What each symbol does to the units:
e: Q584->Q385, Q122->Q853, Q846->Q560, Q43->Q89, Q568->Q834, Q705->Q657, Q888->Q235, Q577->Q578, Q633->Q214, Q827->Q888, Q216->Q541, Q853->Q260, Q630->Q43, Q87->Q784, Q933->Q308, Q784->Q39, Q692->Q129, Q39->Q90, Q801->Q429, Q807->Q236, Q41->Q846, Q214->Q541, Q227->Q93, Q578->Q204, Q786->Q282, Q323->Q21, Q634->Q122, Q106->Q634, Q981->Q303, Q430->Q214, Q752->Q820, Q487->Q560, Q701->Q461, Q451->Q487, Q700->Q568, Q143->Q167, Q301->Q827, Q429->Q801, Q204->Q103, Q127->Q568, Q243->Q807, Q848->Q355, Q235->Q721, Q355->Q920, Q79->Q752, Q602->Q79, Q21->Q365, Q186->Q253, Q365->Q596, Q920->Q916, Q90->Q204, Q994->Q900, Q664->Q301, Q236->Q227, Q743->Q385, Q282->Q784, Q89->Q973, Q541->Q127, Q308->Q216, Q188->Q263, Q544->Q323, Q14->Q577, Q72->Q786, Q950->Q43, Q461->Q291, Q587->Q87, Q385->Q301, Q271->Q188, Q645->Q271, Q291->Q584, Q103->Q106, Q560->Q692, Q973->Q127, Q422->Q645, Q820->Q700, Q253->Q743, Q931->Q14, Q93->Q848, Q260->Q931, Q900->Q243, Q916->Q41, Q596->Q834, Q263->Q451, Q657->Q664, Q721->Q72, Q129->Q461, Q398->Q544, Q303->Q900, Q167->Q87, Q834->Q820
l: Q584->Q752, Q122->Q931, Q846->Q129, Q43->Q204, Q568->Q700, Q705->Q422, Q888->Q72, Q577->Q214, Q633->Q950, Q827->Q721, Q216->Q568, Q853->Q14, Q630->Q43, Q87->Q587, Q933->Q14, Q784->Q657, Q692->Q291, Q39->Q103, Q801->Q243, Q807->Q93, Q41->Q692, Q214->Q87, Q227->Q355, Q578->Q143, Q786->Q39, Q323->Q596, Q634->Q260, Q106->Q853, Q981->Q544, Q430->Q167, Q752->Q994, Q487->Q291, Q701->Q743, Q451->Q186, Q700->Q398, Q143->Q633, Q301->Q235, Q429->Q900, Q204->Q931, Q127->Q820, Q243->Q820, Q848->Q916, Q235->Q786, Q355->Q664, Q79->Q801, Q602->Q429, Q21->Q602, Q186->Q385, Q365->Q79, Q920->Q846, Q90->Q106, Q994->Q243, Q664->Q291, Q236->Q848, Q743->Q827, Q282->Q487, Q89->Q308, Q541->Q834, Q308->Q127, Q188->Q487, Q544->Q365, Q14->Q430, Q72->Q167, Q950->Q596, Q461->Q705, Q587->Q430, Q385->Q888, Q271->Q451, Q645->Q263, Q291->Q705, Q103->Q786, Q560->Q385, Q973->Q216, Q422->Q188, Q820->Q303, Q253->Q301, Q931->Q578, Q93->Q920, Q260->Q577, Q900->Q236, Q916->Q560, Q596->Q303, Q263->Q701, Q657->Q645, Q721->Q422, Q129->Q584, Q398->Q21, Q303->Q323, Q167->Q973, Q834->Q981
b: Q584->Q692, Q122->Q204, Q846->Q355, Q43->Q784, Q568->Q308, Q705->Q461, Q888->Q743, Q577->Q853, Q633->Q214, Q827->Q253, Q216->Q127, Q853->Q103, Q630->Q143, Q87->Q430, Q933->Q950, Q784->Q721, Q692->Q916, Q39->Q72, Q801->Q602, Q807->Q801, Q41->Q848, Q214->Q14, Q227->Q900, Q578->Q260, Q786->Q888, Q323->Q981, Q634->Q90, Q106->Q39, Q981->Q568, Q430->Q981, Q752->Q801, Q487->Q271, Q701->Q584, Q451->Q664, Q700->Q127, Q143->Q577, Q301->Q186, Q429->Q596, Q204->Q282, Q127->Q933, Q243->Q429, Q848->Q807, Q235->Q385, Q355->Q291, Q79->Q21, Q602->Q323, Q21->Q303, Q186->Q263, Q365->Q398, Q920->Q227, Q90->Q786, Q994->Q79, Q664->Q291, Q236->Q801, Q743->Q487, Q282->Q103, Q89->Q630, Q541->Q578, Q308->Q43, Q188->Q93, Q544->Q700, Q14->Q568, Q72->Q827, Q950->Q14, Q461->Q846, Q587->Q167, Q385->Q701, Q271->Q657, Q645->Q705, Q291->Q560, Q103->Q451, Q560->Q920, Q973->Q127, Q422->Q584, Q820->Q541, Q253->Q451, Q931->Q634, Q93->Q243, Q260->Q743, Q900->Q752, Q916->Q93, Q596->Q630, Q263->Q784, Q657->Q920, Q721->Q301, Q129->Q41, Q398->Q801, Q303->Q834, Q167->Q303, Q834->Q216

The rows follow the links: the fewer symbols apart two units are, the more alike their rows tend to be.

Each row is also shifted at random along 4 hidden directions that mean nothing.

Some units, each with a row of numbers:
Q93: [143,-62,-49,39,-60,12,3,20,-2,-42,51,5,49,-9,-21,-38,55,-6,-39,-42,-7,-34,-22,24,-47,-49,-18,36,23,29,-70,-17,27,57,50,-50,-44,25,-28,23,-23,46,15,-16,-9,-47]
Q692: [91,-19,-15,13,-43,38,1,24,22,8,26,17,13,-9,-25,-22,30,-3,-14,-23,-8,-23,2,-8,-55,-52,28,23,-13,18,9,-2,19,34,4,-2,-43,19,-9,29,-8,39,-31,-35,-22,-52]
Q21: [-12,2,15,-13,17,-27,10,-29,-43,-18,1,-26,11,2,-9,-21,-17,7,-10,-9,-28,1,-9,20,-18,14,-16,-31,30,13,32,-18,16,2,7,-24,6,5,-16,-47,-4,46,18,-29,8,7]
Q271: [16,13,-13,-4,54,31,16,-8,31,-16,17,13,-17,5,-48,37,-34,3,10,45,13,6,5,-23,5,51,31,17,-38,-27,1,7,4,-21,-10,10,21,-43,22,-6,45,-16,5,-22,10,-17]
Q587: [-44,10,-12,30,-17,-1,15,13,-1,-20,-7,-12,18,-12,17,13,23,-41,-2,23,-13,-20,-19,18,-25,0,-36,-15,30,25,-9,33,20,21,-6,-4,-26,11,52,5,0,4,42,41,11,-7]
Q143: [-29,51,19,-12,-7,18,23,4,-3,-2,-21,9,-6,6,45,15,10,-16,31,-5,-18,41,-5,-30,41,0,-13,-14,19,-17,0,4,-12,-15,-1,3,24,4,32,29,21,-21,11,14,30,-7]
Q933: [-90,-8,12,-20,-22,-1,4,0,-37,36,-31,13,30,-13,42,-17,19,19,21,-12,23,6,2,13,18,5,-47,-41,8,20,-24,-1,-21,-15,12,-27,7,25,-25,-10,3,-13,-7,16,0,35]
Q106: [127,-46,23,4,-26,-32,-13,32,-52,2,-7,-19,26,2,22,-39,17,-25,8,-15,29,-1,-20,-26,-30,-57,-20,21,-26,63,-21,16,-15,44,-14,9,-22,72,24,-22,-45,36,-42,-5,-15,-5]
Q216: [58,43,1,-61,1,14,-32,-28,5,30,-31,4,-6,-28,44,-18,-15,40,12,-7,7,25,4,-41,23,-8,-39,-37,5,-6,1,-17,-4,-14,-6,-25,7,-13,-4,36,-7,7,-13,-1,2,13]
Q784: [70,-55,16,11,17,-2,-2,33,-55,18,17,-13,70,18,-3,-17,-1,13,22,35,48,-41,10,59,-66,33,-45,6,-20,64,-34,19,32,-2,20,-11,3,-13,-5,-65,9,-10,25,3,-4,13]
Q301: [77,13,10,-14,9,-7,-37,26,11,40,28,13,13,41,-12,9,-7,23,15,-8,-3,-15,21,37,-14,22,22,13,-1,20,3,-17,26,-30,18,30,16,-57,-44,0,6,-38,6,-15,-6,-10]
Q560: [-25,-19,19,10,8,37,15,18,7,53,13,-6,11,6,-19,-7,0,47,18,2,28,-30,39,54,-52,8,39,20,-31,-21,34,-5,24,-13,21,26,6,-35,-38,-14,9,-24,-3,-21,-17,17]
Q282: [45,-10,3,6,31,-20,-15,6,2,1,-14,-13,-16,-3,2,12,-19,-11,4,35,37,-2,-1,-29,2,-6,10,28,-44,8,-10,26,-20,13,-36,28,-2,10,45,4,-23,-17,-27,18,-12,17]
Q544: [-15,36,-7,-20,-3,-11,-14,-38,20,-21,-22,0,-43,-36,-10,-3,-17,-23,-31,-4,-38,23,-35,-69,28,-33,6,-38,16,-1,41,4,-31,22,-59,-15,-29,41,48,12,-26,54,-32,-6,6,-10]
Q303: [-38,30,0,-16,7,-16,-5,-40,-3,-19,-19,-14,-19,-22,8,-2,-15,-8,-20,2,-31,12,-19,-20,16,-1,-20,-40,35,-9,26,-1,-4,5,-18,-28,-10,15,19,-7,-16,37,11,6,15,8]
Q701: [45,-46,-38,44,-57,-8,-9,45,18,-39,47,52,34,25,-65,1,44,-57,-33,-22,-26,-23,-25,-13,-25,-23,35,23,-2,76,-17,6,10,34,7,-2,-44,36,-13,14,14,31,-29,-22,-21,-64]
Q263: [11,-59,31,43,-23,8,9,41,-38,36,36,33,60,3,-57,-18,-3,2,1,7,30,-30,-27,31,-25,-8,4,-1,-29,74,-27,18,-19,13,-12,-10,-21,42,-12,-66,-8,-14,-36,-29,1,-6]
Q950: [26,-15,52,5,-75,13,7,27,-75,55,-10,25,77,-17,38,-52,26,12,20,-44,9,13,-40,3,0,-53,-67,-50,20,74,-43,0,-35,16,2,-42,-23,77,-9,-30,-37,15,-26,-21,25,-1]
Q853: [-5,17,59,-14,7,-10,22,13,-43,14,-31,-20,-9,14,44,-5,-7,-3,43,-5,18,34,9,-17,17,-15,11,12,-29,-10,16,3,-30,-9,-10,37,38,24,19,-18,-11,-18,-27,-9,10,18]
Q43: [28,37,24,-50,20,26,-5,-22,-6,45,-29,5,-5,-20,54,-2,-27,47,40,13,36,33,8,-26,41,25,-41,-27,-14,-26,-20,-11,-22,-40,-7,-13,39,-23,1,14,9,-38,-5,4,14,36]
Q900: [-7,-10,26,23,-9,-4,5,-21,-13,17,14,-22,-10,-24,7,-18,-18,42,-12,-28,1,-1,-22,37,25,-27,-13,0,32,-40,-17,-23,-20,2,2,-25,6,11,-26,-27,-48,-22,10,-1,25,25]
Q167: [49,38,43,5,-33,21,-6,16,-16,67,-14,-12,19,-35,46,-15,-7,11,17,2,8,-8,-36,4,-14,-50,-48,-38,24,38,3,24,-13,12,-39,-4,-26,30,59,-10,-53,-9,-3,14,28,4]
Q888: [-4,14,20,-11,18,-28,-46,16,21,57,3,-5,-22,27,5,20,-16,24,11,8,9,-7,25,32,9,11,26,18,0,1,16,-3,9,-30,-10,54,20,-44,-26,-1,-14,-59,1,21,-13,23]
Q355: [118,-3,-19,6,-11,54,3,6,47,9,28,7,-17,-18,-17,-5,1,23,-10,-4,0,-8,9,-10,-25,-31,29,36,-22,-31,3,-19,15,9,5,0,-20,-23,-3,48,-1,7,-7,-23,-13,-37]
Q103: [97,-35,49,2,-2,-23,-16,27,-48,43,-11,-18,13,-5,21,-27,-14,4,22,5,48,-4,-9,-4,-26,-45,-5,19,-43,44,-13,18,-28,22,-28,23,-5,47,27,-36,-51,-4,-46,-6,-11,22]
Q385: [-28,-7,-7,32,-36,-16,-35,33,47,20,19,45,-19,7,-39,20,13,-31,-24,-10,-15,-16,-14,-4,23,-31,52,21,-9,34,-2,14,-21,13,-33,33,-26,20,0,19,-20,-27,-38,11,-12,-20]
Q487: [-12,-46,12,28,8,17,12,28,-15,20,26,18,33,11,-53,1,-8,8,4,14,33,-27,1,26,-25,24,19,19,-39,26,-11,14,1,-10,1,9,-7,-4,-15,-49,11,-16,-25,-18,-4,-1]

Start here and follow the symbols in turn, left to right. Where do you end up?
Answers are names.
[175,17,-28,-15,6,-27,-62,18,32,-7,11,-4,-3,22,11,11,4,-15,-9,1,-16,-10,-5,-20,-15,-18,-6,27,12,39,-17,6,28,16,-5,21,-15,-26,18,50,-19,6,8,16,-16,-31]
b b e e b: Q701
[1,-32,-39,41,-26,31,13,12,49,-14,20,8,-18,-24,-35,3,25,-10,-28,-1,5,-26,-3,0,-16,-28,32,42,-15,-25,-15,4,4,31,2,-4,-34,12,4,35,-5,6,-13,5,-18,-22]
b b e e b: Q801
[-86,32,52,-32,-16,7,-6,-15,-23,72,-41,1,2,-34,53,-20,-11,43,25,-9,24,25,1,-11,37,-14,-27,-53,8,-10,19,0,-43,-19,-28,-8,12,23,-5,-9,-21,-25,-28,10,14,45]
l b e: Q541
[-48,18,-61,-39,10,-6,-19,-34,40,-46,-34,17,-20,-9,22,14,18,-15,-15,11,-10,19,14,-50,46,36,-31,-14,5,-19,-28,-3,4,-9,10,-30,7,-20,1,63,41,4,15,34,-13,13]
e b e: Q568
[-76,16,-8,-18,-6,-15,-15,-40,14,2,-35,-1,-24,-40,22,-9,-9,10,-23,-10,-9,15,-10,-26,42,-12,-21,-36,24,-20,8,-6,-31,3,-26,-28,-4,26,-4,8,-21,15,-9,21,7,30]
e l e l: Q365
[-44,3,23,4,-22,-13,37,28,-37,-27,-14,6,24,33,32,-3,35,-39,28,-17,-17,28,5,-1,16,3,-11,-5,19,11,-4,0,-3,-12,28,5,19,23,3,-1,28,-2,12,5,11,-5]
e l e: Q167
[39,-16,47,0,-13,-21,1,21,-43,17,-30,-4,2,-3,28,-22,3,-12,22,-7,34,22,-14,-39,18,-46,-6,18,-36,22,-11,13,-50,19,-35,21,3,67,36,-20,-38,-2,-57,4,1,14]
b e b: Q721
[-49,47,7,-6,20,13,19,-5,-5,0,-17,-22,2,6,39,23,0,-6,23,26,-11,0,10,30,-11,32,-33,-27,26,-18,22,17,29,-20,3,5,11,-35,35,8,21,-10,50,29,22,7]
b b b l: Q127
[-51,-53,-14,42,-21,6,24,11,-9,12,21,-18,15,-4,-6,-23,23,31,-10,-17,19,-43,26,82,-40,1,-2,27,1,-28,-17,-14,24,10,46,-11,-4,-8,-58,-14,-2,-17,30,11,-15,24]
b l e l: Q916
[38,-15,-65,10,-4,-46,-46,27,46,-52,23,24,-1,50,-24,31,37,-53,-29,1,-43,-15,14,7,3,23,21,33,20,34,-24,-2,38,0,27,19,-5,-34,-26,43,28,-3,31,25,-22,-36]
b e l: Q827
[-112,-3,25,37,-45,-32,22,28,1,-27,-26,27,-27,3,6,8,32,-73,-4,-22,-9,35,-28,-50,65,-49,37,16,-19,3,-2,27,-67,27,-41,31,-6,87,45,14,-18,-11,-53,20,0,-10]
b l b l: Q301
[-86,-6,-17,20,33,23,14,5,47,-13,16,21,-22,12,-60,36,-8,-7,-1,32,8,-15,22,11,0,39,53,31,-38,-30,13,11,5,-16,-5,29,7,-38,0,7,42,-30,3,6,-11,-3]
l l b e e: Q584
[81,14,11,-13,16,6,-30,18,16,30,35,22,9,38,-27,16,-23,25,20,3,-4,-6,13,20,-2,26,31,15,-10,19,0,-10,15,-35,8,28,24,-51,-30,4,20,-37,1,-26,-2,-17]
e e l: Q827
[-40,-10,-45,-5,32,-51,20,2,11,-111,-24,-9,-37,44,12,28,33,-82,-5,9,-20,35,27,-48,24,30,26,44,-12,-29,4,4,10,9,21,31,25,1,26,41,42,23,7,33,-23,-8]
b b b b: Q743
[-64,22,-24,-14,-37,-10,-24,-24,40,-2,-49,26,-36,-61,18,-4,6,-23,-36,-2,-13,25,-35,-84,57,-49,-16,-43,2,9,-3,8,-52,30,-65,-24,-36,71,39,41,-29,25,-51,29,-6,7]
l b b l e: Q577
[91,-15,16,18,-49,-17,-34,45,2,32,38,36,29,26,-22,-7,18,-17,-1,-30,-11,-8,-17,6,-4,-43,25,13,4,75,-19,-2,-7,12,-4,22,-18,26,-22,4,-28,-9,-33,-24,-9,-39]
l l e: Q72
[42,18,49,-34,-2,0,26,17,-60,7,-10,-10,34,41,50,-18,15,6,53,-27,-1,34,25,1,-3,9,-13,-7,3,6,5,-19,5,-27,38,10,45,-3,-15,-12,20,1,9,-25,10,-4]
b l b e l: Q577
[-47,16,44,-33,36,-10,11,-30,-62,31,-12,-45,13,-1,10,-19,-38,43,17,-3,0,3,13,40,-27,33,-22,-54,23,-2,54,-14,13,-27,9,-8,23,-20,-29,-73,-5,17,18,-27,18,41]
e e e l b: Q834
[-33,-31,-32,19,-26,-48,29,24,-23,-101,-19,10,9,38,9,3,60,-95,-10,-16,-26,26,-8,-42,16,-12,3,30,1,22,-23,13,-5,31,22,3,-8,56,19,21,28,42,-4,16,-12,-30]
b l e: Q931
